Below is a small trained network, with its code and all its weights. Each question gives an input and a target symbol and asks what happens when units are switched off, that is, made to give their printed mean instead of their output.

import numpy as np


def w(rows, s, z=0):
    codes = np.array(rows[::2]) - 128.0
    scale = np.full(codes.shape[1], s)
    scale[-1] = z or s
    return codes * scale


def norm(h):
    return h / np.sqrt((h * h).mean(-1, keepdims=True) + 1e-5)


def f(y):
    return y / 2 * (1 + np.tanh(0.7978845608 * (y + 0.044715 * y**3)))


def softmax(a):
    e = np.exp(a - a.max(-1, keepdims=True))
    return e / e.sum(-1, keepdims=True)


def log_softmax(a):
    a = a - a.max(-1, keepdims=True)
    return a - np.log(np.exp(a).sum(-1, keepdims=True))


def net(x, mask):
    ids = ['αβγδεηθλμξπστφψ'.index(c) for c in x.split()]
    T = len(ids)
    res = E[ids] + P[:T]
    u = 0
    for l in range(2):
        r = norm(res)
        for j in range(3):
            rows = slice(3 * j, 3 * j + 3)
            q, k, v = (r @ M[l][rows].T for M in (Q, K, V))
            z = softmax(np.where(np.tri(T) > 0, q @ k.T / 3**0.5, -1e9)) @ v
            o = O[l][rows]
            res = res + np.where(mask[u + j], z, o[:, -1]) @ o[:, :-1]
        u += 3
        y = f(norm(res) @ A[l][:, :-1].T + A[l][:, -1])
        res = res + np.where(mask[u : u + 16], y, B[l][:, -1]) @ B[l][:, :-1]
        u += 16
    return log_softmax(norm(res)[-1] @ U[:, :-1].T + U[:, -1])


Q, K, V, O, A, B = {}, {}, {}, {}, {}, {}
E = w([
[179,123,34],'α',
[4,114,101],'β',
[103,24,172],'γ',
[83,238,121],'δ',
[47,23,142],'ε',
[60,84,131],'η',
[137,54,178],'θ',
[48,72,129],'λ',
[166,172,182],'μ',
[28,65,117],'ξ',
[170,158,185],'π',
[177,137,193],'σ',
[31,99,122],'τ',
[171,103,188],'φ',
[225,136,86],'ψ',
],0.016)
P = w([
[3,187,137],'0',
[34,153,130],'1',
[48,139,129],'2',
[53,132,130],'3',
[72,117,127],'4',
[85,106,129],'5',
[98,93,128],'6',
[102,87,130],'7',
[118,76,128],'8',
[118,74,128],'9',
[120,74,130],'10',
],0.0036)
Q[0] = w([
[179,20,108],'0.h0',
[142,99,54],'0.h0',
[88,64,44],'0.h0',
[51,92,213],'0.h1',
[161,138,57],'0.h1',
[82,109,44],'0.h1',
[115,180,107],'0.h2',
[140,93,128],'0.h2',
[207,128,249],'0.h2',
],0.015)
K[0] = w([
[185,71,149],'0.h0',
[171,130,108],'0.h0',
[56,71,114],'0.h0',
[184,77,10],'0.h1',
[53,90,147],'0.h1',
[75,114,151],'0.h1',
[22,223,142],'0.h2',
[148,95,124],'0.h2',
[211,130,87],'0.h2',
],0.013)
V[0] = w([
[246,134,94],'0.h0',
[201,172,126],'0.h0',
[207,156,166],'0.h0',
[38,136,199],'0.h1',
[104,79,88],'0.h1',
[124,117,181],'0.h1',
[109,114,2],'0.h2',
[85,121,101],'0.h2',
[173,136,48],'0.h2',
],0.01)
O[0] = w([
[104,174,217,3],'0.h0',
[79,158,89,35],'0.h0',
[81,106,16,67],'0.h0',
[167,65,233,132],'0.h1',
[125,191,99,164],'0.h1',
[123,73,191,121],'0.h1',
[122,41,88,121],'0.h2',
[236,127,93,156],'0.h2',
[4,157,62,73],'0.h2',
],0.0045,0.0056)
A[0] = w([
[150,101,150,115],'0.n0',
[190,188,43,254],'0.n1',
[48,205,227,104],'0.n2',
[186,92,121,88],'0.n3',
[163,153,161,83],'0.n4',
[153,220,179,155],'0.n5',
[101,193,53,194],'0.n6',
[137,139,158,104],'0.n7',
[143,161,168,124],'0.n8',
[129,128,135,134],'0.n9',
[76,84,156,159],'0.n10',
[215,129,123,39],'0.n11',
[195,153,115,111],'0.n12',
[96,10,74,192],'0.n13',
[16,61,177,188],'0.n14',
[156,152,160,88],'0.n15',
],0.012,0.0053)
B[0] = w([
[130,39,93,142],'0.n0',
[165,86,57,172],'0.n1',
[83,95,75,147],'0.n2',
[121,167,138,140],'0.n3',
[85,148,125,128],'0.n4',
[161,189,170,149],'0.n5',
[253,102,127,167],'0.n6',
[94,141,152,126],'0.n7',
[141,88,174,132],'0.n8',
[163,94,129,130],'0.n9',
[224,144,134,180],'0.n10',
[106,185,86,132],'0.n11',
[85,138,38,131],'0.n12',
[157,113,72,253],'0.n13',
[198,35,95,233],'0.n14',
[54,163,120,127],'0.n15',
],0.006,0.011)
Q[1] = w([
[190,92,132],'1.h0',
[250,84,61],'1.h0',
[206,49,100],'1.h0',
[140,134,91],'1.h1',
[171,114,34],'1.h1',
[17,164,54],'1.h1',
[52,139,238],'1.h2',
[72,144,248],'1.h2',
[91,26,108],'1.h2',
],0.015)
K[1] = w([
[250,188,117],'1.h0',
[209,117,123],'1.h0',
[213,146,114],'1.h0',
[150,138,163],'1.h1',
[206,110,156],'1.h1',
[51,84,168],'1.h1',
[97,118,224],'1.h2',
[46,87,216],'1.h2',
[199,113,159],'1.h2',
],0.021)
V[1] = w([
[152,139,72],'1.h0',
[167,161,127],'1.h0',
[171,191,105],'1.h0',
[159,144,170],'1.h1',
[2,26,171],'1.h1',
[155,124,120],'1.h1',
[153,237,141],'1.h2',
[63,90,131],'1.h2',
[139,152,38],'1.h2',
],0.0095)
O[1] = w([
[161,147,102,226],'1.h0',
[171,253,172,178],'1.h0',
[246,222,205,182],'1.h0',
[234,186,60,147],'1.h1',
[30,110,159,36],'1.h1',
[145,143,88,190],'1.h1',
[175,206,234,81],'1.h2',
[87,120,31,31],'1.h2',
[108,108,186,253],'1.h2',
],0.0062,0.004)
A[1] = w([
[73,103,133,163],'1.n0',
[183,90,90,169],'1.n1',
[113,63,213,1],'1.n2',
[239,104,56,134],'1.n3',
[20,131,9,124],'1.n4',
[101,115,43,114],'1.n5',
[183,108,168,145],'1.n6',
[136,194,89,146],'1.n7',
[149,142,233,166],'1.n8',
[78,202,23,227],'1.n9',
[171,123,169,147],'1.n10',
[158,169,213,88],'1.n11',
[78,141,116,74],'1.n12',
[148,120,170,75],'1.n13',
[116,198,68,109],'1.n14',
[210,58,58,163],'1.n15',
],0.014,0.009)
B[1] = w([
[143,167,178,129],'1.n0',
[120,183,126,209],'1.n1',
[212,131,70,128],'1.n2',
[112,159,111,240],'1.n3',
[198,147,183,127],'1.n4',
[185,102,83,136],'1.n5',
[101,156,85,173],'1.n6',
[121,166,142,138],'1.n7',
[151,114,132,151],'1.n8',
[118,248,106,140],'1.n9',
[83,132,125,159],'1.n10',
[136,78,107,138],'1.n11',
[129,121,112,121],'1.n12',
[152,112,73,125],'1.n13',
[90,157,127,128],'1.n14',
[105,177,169,250],'1.n15',
],0.013,0.019)
U = w([
[123,145,80,113],'α',
[168,126,4,52],'β',
[82,106,177,204],'γ',
[245,148,160,83],'δ',
[106,86,119,255],'ε',
[16,139,148,68],'η',
[71,163,225,50],'θ',
[41,103,104,141],'λ',
[148,137,215,111],'μ',
[115,86,57,189],'ξ',
[152,114,196,168],'π',
[165,93,146,223],'σ',
[49,123,38,60],'τ',
[195,96,78,189],'φ',
[82,157,147,145],'ψ',
],0.034,0.014)

Each question gives the input, a string of symbols that net reads in full, and the target symbol t.
The units are the heads (3 rows each of Q, K, V and O) and the neurons (one row each of A and B). Each row of codes is followed by its name. A weight is (code - 128) times the scale printed after its matrix; where a second scale follows, it is the last column's (O, A, B and U).
mask holds one flag per unit, layer by layer, with each layer's heads first. A switched-off unit (its flag False) gives its mean, the last column of its rows in O or B, instead of its output. The means were averaged over made-up inputs and are rounded, as every weight is.
A unit's drop is (log p(t) with every unit on - log p(t) with that unit switched off) / (log p(t) with every unit on - log p(t) with every unit switched off).
The circuit of an input: a set's keep is (log p(t) with only the set's units on - log p(t) with every unit switched off) / (log p(t) with every unit on - log p(t) with every unit switched off). Starting from the 12 units with the biggest drops (on a tie, the unit counted first), units are removed one at a time, each time the one whose removal leaves the highest keep (on an exact tie, the one counted first), for as long as the keep stays at least 0.8.
circuit, biggest first: the units of the circuit, biggest drop first
unit that matters most: the unit with the biggest drop
k most important neurons: the k neurons with the biggest drops, biggest first
k most important neurons of layer l: the k neurons of layer l with the biggest drops, biggest first
which heads matter: for each layer, one digit per head in row order, 1 if its drop is at least 0.15 and else 0, layers parted by /
input π λ ξ γ ψ ε φ φ γ, target ψ: circuit, biggest first -> [0.h1; 1.n15]
input λ β π, target π: 3 most important neurons -> [0.n14; 1.n3; 1.n15]
input μ φ ψ γ φ μ δ, target δ: circuit, biggest first -> [1.h2; 1.n15; 1.n8]
input σ μ τ τ λ, target λ: which heads matter -> 111 / 111
input η η φ λ η δ ψ α θ, target ψ: circuit, biggest first -> [0.h1; 1.n15]
input θ θ ψ, target ψ: unit that matters most -> 0.n12
input ξ λ θ θ η η β σ η ξ ξ, target ξ: 3 most important neurons of layer 1 -> [1.n5; 1.n9; 1.n10]
input η λ θ ε φ τ λ τ, target τ: 2 most important neurons -> [0.n14; 1.n5]
input λ λ μ θ ξ η, target η: which heads matter -> 111 / 111
input ψ ψ π, target ψ: 3 most important neurons -> [0.n1; 0.n10; 0.n2]
input θ θ τ λ δ τ σ φ ε π τ, target δ: 2 most important neurons -> [0.n6; 0.n1]
input σ γ θ φ θ δ θ λ τ β λ, target δ: 3 most important neurons of layer 0 -> [0.n6; 0.n5; 0.n1]
input π ψ ψ, target ψ: 3 most important neurons -> [0.n12; 0.n10; 0.n14]
input γ ξ ε β ψ ε θ ε γ σ, target ψ: 4 most important neurons -> [0.n6; 0.n1; 0.n10; 0.n2]
input π λ σ β ε φ φ η μ, target μ: which heads matter -> 111 / 101
input φ θ μ δ π λ, target δ: 2 most important neurons of layer 0 -> [0.n6; 0.n5]
input ξ η τ φ σ π τ δ λ η, target δ: 2 most important neurons of layer 0 -> [0.n5; 0.n1]
input δ τ θ λ γ σ π θ θ β, target δ: 4 most important neurons of layer 0 -> [0.n6; 0.n1; 0.n5; 0.n2]
input ψ τ θ ε γ λ β φ π σ μ, target ψ: most important neuron of layer 0 -> [0.n6]
input τ δ γ ξ, target δ: which heads matter -> 100 / 000
input β β σ λ θ β ε γ β θ, target θ: which heads matter -> 001 / 001
input γ θ η τ ψ ξ θ β φ, target ψ: which heads matter -> 000 / 000
input β θ γ δ θ θ η, target δ: which heads matter -> 000 / 000
input ψ ε δ, target δ: which heads matter -> 000 / 101
input β η φ λ θ φ, target φ: 3 most important neurons -> [1.n15; 0.n13; 0.n14]
input ξ τ θ φ β π ψ μ τ φ, target ψ: unit that matters most -> 0.h0
input ξ β ε, target ε: unit that matters most -> 1.h2
input τ λ β μ φ, target φ: 3 most important neurons -> [1.n15; 0.n5; 0.n13]
input φ ξ π γ η ξ η π, target π: 4 most important neurons of layer 0 -> [0.n14; 0.n5; 0.n6; 0.n13]
input ξ σ π β λ δ β φ φ θ ξ, target δ: which heads matter -> 101 / 000
